Here is a tiny trained network, its code and every weight. The questions are about switching its units off for an input and a class, where a switched-off unit gives its printed mean instead of its output.

import numpy as np


def w(rows, s, z=0):
    codes = np.array(rows[::2]) - 128.0
    scale = np.full(codes.shape[1], s)
    scale[-1] = z or s
    return codes * scale


def f(y):
    return y / 2 * (1 + np.tanh(0.7978845608 * (y + 0.044715 * y**3)))


def log_softmax(a):
    a = a - a.max(-1, keepdims=True)
    return a - np.log(np.exp(a).sum(-1, keepdims=True))


def net(x, mask):
    res = np.array(x, float).reshape(1, 2) / 4 @ E
    y = f(res @ A[0][:, :-1].T + A[0][:, -1])
    res = res + np.where(mask, y, B[0][:, -1]) @ B[0][:, :-1]
    return log_softmax(res[-1] @ U[:, :-1].T + U[:, -1])


A, B = {}, {}
E = w([
[135,184,156,136,240,68,73,90,142],'x0',
[87,253,145,132,180,239,164,207,89],'x1',
],0.012)
A[0] = w([
[124,135,128,131,104,122,139,133,106,166],'neuron 1',
[128,132,121,124,61,205,144,155,131,104],'neuron 2',
[134,126,126,135,91,113,136,110,119,126],'neuron 3',
[120,156,123,146,109,152,117,97,122,99],'neuron 4',
[138,122,108,117,165,141,130,134,142,100],'neuron 5',
[119,146,137,118,133,118,132,106,111,143],'neuron 6',
[136,147,144,136,142,134,125,118,128,96],'neuron 7',
[103,157,126,138,160,123,145,104,121,141],'neuron 8',
[136,186,128,125,251,140,115,138,128,132],'neuron 9',
[144,79,129,128,158,73,128,117,123,152],'neuron 10',
[131,121,131,131,108,163,129,126,132,254],'neuron 11',
[130,86,125,123,124,100,129,132,128,198],'neuron 12',
[147,136,138,133,143,136,131,125,135,113],'neuron 13',
[136,98,137,145,136,119,143,116,118,57],'neuron 14',
[127,133,133,132,64,184,134,142,110,142],'neuron 15',
[119,137,124,127,121,159,136,151,120,95],'neuron 16',
[129,112,115,123,128,113,118,126,134,64],'neuron 17',
[120,112,132,134,123,85,102,122,136,116],'neuron 18',
[127,146,122,127,158,164,136,161,126,178],'neuron 19',
[135,126,134,129,88,184,125,123,142,123],'neuron 20',
],0.022,0.0095)
B[0] = w([
[126,122,121,147,106,154,126,135,113,158],'neuron 1',
[65,129,60,122,99,86,253,150,142,247],'neuron 2',
[161,123,204,93,114,155,113,143,95,162],'neuron 3',
[86,135,136,80,144,152,106,119,114,136],'neuron 4',
[92,130,162,48,147,162,125,151,132,133],'neuron 5',
[45,122,126,82,107,132,127,162,143,141],'neuron 6',
[133,141,174,72,149,156,126,150,129,141],'neuron 7',
[130,137,168,129,151,151,99,131,140,166],'neuron 8',
[127,117,213,176,140,59,119,206,117,250],'neuron 9',
[156,131,66,120,196,162,157,62,142,213],'neuron 10',
[159,110,106,201,76,176,107,157,98,200],'neuron 11',
[119,121,170,119,61,25,22,125,149,198],'neuron 12',
[87,135,148,62,148,156,120,150,125,134],'neuron 13',
[109,130,148,89,144,157,141,115,114,140],'neuron 14',
[91,169,83,135,101,129,204,171,152,228],'neuron 15',
[142,113,152,62,193,156,122,77,140,176],'neuron 16',
[101,127,141,103,148,168,141,104,115,142],'neuron 17',
[126,144,118,121,168,179,157,65,118,179],'neuron 18',
[190,111,171,139,150,207,77,56,95,211],'neuron 19',
[105,129,101,120,121,131,190,145,128,185],'neuron 20',
],0.05,0.021)
U = w([
[166,114,218,213,172,165,67,227,85,161],'0',
[118,123,85,61,85,93,133,67,150,2],'1',
[99,167,184,202,200,155,221,122,85,39],'2',
[146,157,172,180,238,53,83,120,191,178],'3',
[197,128,87,99,131,85,76,20,162,170],'4',
[211,94,148,71,160,138,133,196,129,78],'5',
[69,122,67,143,35,63,182,177,134,212],'6',
[138,179,2,169,143,218,252,105,128,134],'7',
],0.0086,0.0048)

Each question gives the input, the list of numbers given to net, and the class t.
The units are the neurons (one row each of A and B). Each row of codes is followed by its name. A weight is (code - 128) times the scale printed after its matrix; where a second scale follows, it is the last column's (A, B and U).
mask holds one flag per neuron, in row order. A switched-off neuron (its flag False) gives its mean, the last column of its row in B, instead of its output. The means were averaged over made-up inputs and are rounded, as every weight is.
A unit's drop is (log p(t) with every unit on - log p(t) with that unit switched off) / (log p(t) with every unit on - log p(t) with every unit switched off).
The circuit of an input: a set's keep is (log p(t) with only the set's units on - log p(t) with every unit switched off) / (log p(t) with every unit on - log p(t) with every unit switched off). Starting from the 12 units with the biggest drops (on a tie, the unit counted first), units are removed one at a time, each time the one whose removal leaves the highest keep (on an exact tie, the one counted first), for as long as the keep stays at least 0.8.
units of the circuit, in order: the units of the circuit, biggest drop first
k most important neurons: the k neurons with the biggest drops, biggest first
drop of u: that unit's drop, to one decimal
input [-3,-3], class 6: units of the circuit, in order	[neuron 19]
input [1,-2], class 4: units of the circuit, in order	[neuron 9; neuron 2; neuron 15]
input [6,0], class 0: 2 most important neurons	[neuron 9; neuron 2]
input [0,1], class 0: 3 most important neurons	[neuron 2; neuron 10; neuron 15]
input [7,-5], class 3: 2 most important neurons	[neuron 19; neuron 2]
input [5,0], class 0: 2 most important neurons	[neuron 2; neuron 9]
input [-4,-4], class 6: 2 most important neurons	[neuron 12; neuron 19]
input [-5,-7], class 4: 2 most important neurons	[neuron 12; neuron 2]
input [6,-8], class 4: drop of neuron 12	0.7
input [-1,-2], class 4: drop of neuron 15	0.3
input [-2,0], class 6: drop of neuron 18	0.5
